Below are the code and all the weights of a small trained network. Each question names an input and a class and asks about switching units off, where a switched-off unit gives its printed mean instead of its output.

import numpy as np


def w(rows, s, z=0):
    codes = np.array(rows[::2]) - 128.0
    scale = np.full(codes.shape[1], s)
    scale[-1] = z or s
    return codes * scale


def norm(h):
    return h / np.sqrt((h * h).mean(-1, keepdims=True) + 1e-5)


def f(y):
    return y / 2 * (1 + np.tanh(0.7978845608 * (y + 0.044715 * y**3)))


def log_softmax(a):
    a = a - a.max(-1, keepdims=True)
    return a - np.log(np.exp(a).sum(-1, keepdims=True))


def net(x, mask):
    res = np.array(x, float).reshape(1, 4) / 4 @ E
    u = 0
    for l in range(4):
        y = f(norm(res) @ A[l][:, :-1].T + A[l][:, -1])
        res = res + np.where(mask[u : u + 7], y, B[l][:, -1]) @ B[l][:, :-1]
        u += 7
    return log_softmax(norm(res)[-1] @ U[:, :-1].T + U[:, -1])


A, B = {}, {}
E = w([
[238,48,245,149],'x0',
[254,91,13,131],'x1',
[129,132,128,124],'x2',
[130,132,129,124],'x3',
],0.0041)
A[0] = w([
[151,160,8,143,86],'L0N0',
[83,189,121,110,236],'L0N1',
[178,166,116,141,127],'L0N2',
[252,80,217,106,239],'L0N3',
[158,96,66,109,69],'L0N4',
[209,65,35,117,231],'L0N5',
[254,131,148,129,2],'L0N6',
],0.0076,0.0026)
B[0] = w([
[112,70,180,152,189],'L0N0',
[114,148,133,187,182],'L0N1',
[27,66,182,137,137],'L0N2',
[73,253,182,148,254],'L0N3',
[118,114,190,58,147],'L0N4',
[156,110,80,55,234],'L0N5',
[160,192,53,163,171],'L0N6',
],0.0048,0.0066)
A[1] = w([
[189,192,101,169,21],'L1N0',
[61,39,131,3,171],'L1N1',
[65,66,147,69,6],'L1N2',
[199,124,214,101,66],'L1N3',
[150,119,199,112,36],'L1N4',
[149,215,6,204,102],'L1N5',
[161,52,205,156,107],'L1N6',
],0.0062,0.0015)
B[1] = w([
[218,128,90,77,154],'L1N0',
[132,64,16,134,203],'L1N1',
[175,134,73,23,117],'L1N2',
[158,158,118,48,161],'L1N3',
[145,108,125,113,125],'L1N4',
[254,98,138,113,249],'L1N5',
[163,170,143,113,109],'L1N6',
],0.007,0.0022)
A[2] = w([
[91,152,161,184,246],'L2N0',
[107,121,184,114,192],'L2N1',
[94,69,92,105,203],'L2N2',
[118,94,117,248,85],'L2N3',
[124,54,65,135,192],'L2N4',
[189,142,139,66,181],'L2N5',
[64,133,113,94,177],'L2N6',
],0.012,0.0011)
B[2] = w([
[85,116,209,152,253],'L2N0',
[117,107,117,53,173],'L2N1',
[129,41,137,150,183],'L2N2',
[99,171,45,147,168],'L2N3',
[113,44,224,37,221],'L2N4',
[122,237,2,164,204],'L2N5',
[208,51,26,201,168],'L2N6',
],0.0064,0.0051)
A[3] = w([
[70,162,113,183,37],'L3N0',
[64,132,88,185,88],'L3N1',
[30,5,216,151,251],'L3N2',
[110,244,159,169,9],'L3N3',
[90,162,87,254,199],'L3N4',
[168,137,133,169,175],'L3N5',
[142,89,40,198,214],'L3N6',
],0.0077,0.0013)
B[3] = w([
[152,68,165,145,159],'L3N0',
[174,112,147,163,154],'L3N1',
[181,162,82,112,254],'L3N2',
[125,2,82,51,198],'L3N3',
[169,93,122,244,194],'L3N4',
[46,120,116,169,134],'L3N5',
[148,94,247,145,159],'L3N6',
],0.0064,0.0068)
U = w([
[124,78,121,249,191],'0',
[70,165,101,145,13],'1',
[161,53,76,70,204],'2',
[67,153,111,137,1],'3',
[71,146,109,128,18],'4',
[83,209,210,75,218],'5',
[119,145,135,142,7],'6',
[189,235,63,78,189],'7',
],0.016,0.0071)

Each question gives the input, the list of numbers given to net, and the class t.
The units are the neurons (one row each of A and B). Each row of codes is followed by its name. A weight is (code - 128) times the scale printed after its matrix; where a second scale follows, it is the last column's (A, B and U).
mask holds one flag per neuron, layer by layer. A switched-off neuron (its flag False) gives its mean, the last column of its row in B, instead of its output. The means were averaged over made-up inputs and are rounded, as every weight is.
A unit's drop is (log p(t) with every unit on - log p(t) with that unit switched off) / (log p(t) with every unit on - log p(t) with every unit switched off).
The circuit of an input: a set's keep is (log p(t) with only the set's units on - log p(t) with every unit switched off) / (log p(t) with every unit on - log p(t) with every unit switched off). Starting from the 12 units with the biggest drops (on a tie, the unit counted first), units are removed one at a time, each time the one whose removal leaves the highest keep (on an exact tie, the one counted first), for as long as the keep stays at least 0.8.
circuit, biggest first: the units of the circuit, biggest drop first
unit that matters most: the unit with the biggest drop
top k neurons: the k neurons with the biggest drops, biggest first
drop of u: that unit's drop, to one decimal
input [8,1,4,2], class 7: circuit, biggest first => [L2N5; L1N3]
input [0,-4,8,-1], class 0: unit that matters most => L1N5
input [-8,3,4,6], class 2: circuit, biggest first => [L0N3; L2N4]
input [3,0,2,-1], class 5: top 3 neurons => [L0N3; L2N6; L3N2]
input [-7,1,-3,-5], class 2: top 3 neurons => [L0N3; L2N4; L1N5]
input [-8,1,0,8], class 2: top 4 neurons => [L0N3; L1N5; L2N4; L2N5]
input [-6,0,5,7], class 0: top 2 neurons => [L0N5; L0N1]
input [3,0,-8,5], class 5: top 2 neurons => [L0N3; L2N6]
input [0,-1,1,-6], class 0: top 3 neurons => [L0N5; L0N6; L0N3]
input [-8,2,1,4], class 2: top 3 neurons => [L0N3; L2N4; L1N5]
input [7,0,2,-7], class 5: top 2 neurons => [L0N3; L3N2]
input [-8,2,-3,5], class 2: top 2 neurons => [L0N3; L2N4]
input [6,0,-8,2], class 5: top 3 neurons => [L0N3; L3N2; L0N5]
input [2,1,5,6], class 7: unit that matters most => L0N6
input [8,-2,6,-5], class 5: drop of L0N3 => 0.5
